[[ 1.80  5.68 -3.92  4.90  3.39]
 [-1.27 -0.03 -2.99 -0.62 -2.89]
 [ 5.47 -0.21  3.16  5.34 -1.31]
 [-1.92 -2.66 -4.85 -0.42 -2.21]]
=>
[[ 1.80 -3.92  3.39]
 [-1.27 -2.99 -2.89]
 [ 5.47  3.16 -1.31]
 [-1.92 -4.85 -2.21]]

[[1.56 0.37]
 [6.11 4.95]]
=>
[[1.56]
 [6.11]]

[[-5.35 -4.81  5.36 -5.79 -4.83  5.32 -5.51  4.21 -5.23 -5.04]
 [-3.64 -5.90  2.17 -5.61 -4.93  1.70 -5.37  3.62 -5.87 -5.58]
 [-3.67 -4.76  3.65 -4.96 -4.64  5.17 -5.38  5.09 -5.37  4.92]
 [-5.14 -5.32  3.61 -4.25 -5.55  5.08 -6.23  5.57 -6.41  5.21]
 [-5.55 -4.07  5.50 -3.65 -5.77 -5.41 -4.26  5.51 -4.97  5.13]
 [-4.42 -5.37  2.20 -5.65 -4.55  5.49 -4.91 -4.29 -4.66  5.61]
 [-5.48 -5.15  5.24 -5.08 -5.05  1.51 -5.67  2.81 -5.51  5.34]
 [ 3.32  4.61 -4.75  3.39  4.70  4.82  3.95  2.75  4.48 -5.44]
 [-5.33 -5.23  2.11 -4.50 -5.34 -5.14 -5.21  4.19 -4.10 -5.44]]
=>
[[-5.35  5.36 -4.83 -5.51 -5.23]
 [-3.64  2.17 -4.93 -5.37 -5.87]
 [-3.67  3.65 -4.64 -5.38 -5.37]
 [-5.14  3.61 -5.55 -6.23 -6.41]
 [-5.55  5.50 -5.77 -4.26 -4.97]
 [-4.42  2.20 -4.55 -4.91 -4.66]
 [-5.48  5.24 -5.05 -5.67 -5.51]
 [ 3.32 -4.75  4.70  3.95  4.48]
 [-5.33  2.11 -5.34 -5.21 -4.10]]

[[-3.68 -4.19 -4.27  3.74 -4.06 -4.42  0.67 -4.48  2.19 -4.46  2.28]
 [ 2.35  1.32  2.02 -1.26  2.08  1.70 -3.62  2.14 -0.77  2.31 -0.98]
 [-3.89 -4.28 -4.34  3.83 -4.09 -4.56  0.58 -4.59  2.76 -4.62  2.44]
 [ 5.03  5.36  5.86 -4.30  5.61  5.80 -1.54  6.03 -3.29  6.01 -1.37]
 [-4.14 -4.44 -4.60  3.87 -4.45 -4.72  1.13 -4.82  2.96 -4.87  1.79]
 [-2.93 -2.90 -2.72  2.08 -2.64 -2.91  1.33 -3.15  4.47 -3.15 -0.60]]
=>
[[-3.68 -4.27 -4.06  0.67  2.19  2.28]
 [ 2.35  2.02  2.08 -3.62 -0.77 -0.98]
 [-3.89 -4.34 -4.09  0.58  2.76  2.44]
 [ 5.03  5.86  5.61 -1.54 -3.29 -1.37]
 [-4.14 -4.60 -4.45  1.13  2.96  1.79]
 [-2.93 -2.72 -2.64  1.33  4.47 -0.60]]

[[ 4.41  1.67  4.03  4.47  4.45  4.49  3.18  0.75  1.67 -4.32  1.67  3.34
   4.46  3.62  0.76  4.44]
 [ 0.87  0.37  0.80  0.88  0.87  0.88  0.61  0.15  0.37 -0.78  0.37  0.68
   0.87  0.73  0.15  0.87]
 [ 6.08  2.31  5.56  6.17  6.14  6.19  4.40  1.07  2.30 -5.92  2.30  4.61
   6.15  4.99  1.07  6.12]]
=>
[[4.41 4.03 4.45 3.18 1.67 1.67 4.46 0.76]
 [0.87 0.80 0.87 0.61 0.37 0.37 0.87 0.15]
 [6.08 5.56 6.14 4.40 2.30 2.30 6.15 1.07]]

[[-2.44 -1.89  1.08 -1.25  4.59 -2.11 -1.32  2.66]
 [ 1.42 -1.89  1.44  1.85 -3.57  2.79  1.74  0.43]
 [-2.06 -4.71  1.23 -3.72  2.86 -3.78  2.65  1.51]
 [ 4.21  0.74 -6.10 -3.04  1.12 -4.46  0.90  1.96]
 [-1.31 -0.98  0.51 -5.55  0.36  0.18  2.61  0.57]
 [-3.14  1.63  4.52 -2.00 -0.28 -2.74 -0.61  3.51]
 [ 2.71 -6.28  2.05  1.06 -0.12  1.03 -4.49 -1.23]]
=>
[[-2.44  1.08  4.59 -1.32]
 [ 1.42  1.44 -3.57  1.74]
 [-2.06  1.23  2.86  2.65]
 [ 4.21 -6.10  1.12  0.90]
 [-1.31  0.51  0.36  2.61]
 [-3.14  4.52 -0.28 -0.61]
 [ 2.71  2.05 -0.12 -4.49]]

[[-7.15  3.18 -4.23 -2.19  2.47 -0.87 -3.98  3.22  4.41]
 [-1.84  0.15  1.71 -0.10 -0.70  1.38 -5.95  1.87 -0.80]
 [ 1.74 -3.65  6.90  1.81 -0.04  4.90  2.34  1.95  6.90]]
=>
[[-7.15 -4.23  2.47 -3.98  4.41]
 [-1.84  1.71 -0.70 -5.95 -0.80]
 [ 1.74  6.90 -0.04  2.34  6.90]]

[[ 0.02  0.67  3.40]
 [-0.03 -0.92 -4.65]
 [ 0.04  1.38  7.01]]
=>
[[ 0.02  3.40]
 [-0.03 -4.65]
 [ 0.04  7.01]]
---
[[ 6.27  5.22  0.84]
 [-6.23  1.69 -2.70]]
=>
[6.27 1.69]

[[-0.18  1.29]
 [ 0.87  3.07]
 [-0.97  6.02]
 [-1.13 -1.80]]
=>
[-0.18  3.07]

[[-4.64 -0.64]
 [ 2.69 -6.82]]
=>
[-4.64 -6.82]

[[-1.94 -1.33  1.71]
 [ 5.14  3.36 -4.77]
 [-2.79 -1.93  2.46]]
=>
[-1.94  3.36  2.46]

[[-0.01  5.68  0.99]
 [ 4.65  5.87 -5.08]]
=>
[-0.01  5.87]

[[-5.66  1.64]
 [ 3.45 -3.16]]
=>
[-5.66 -3.16]
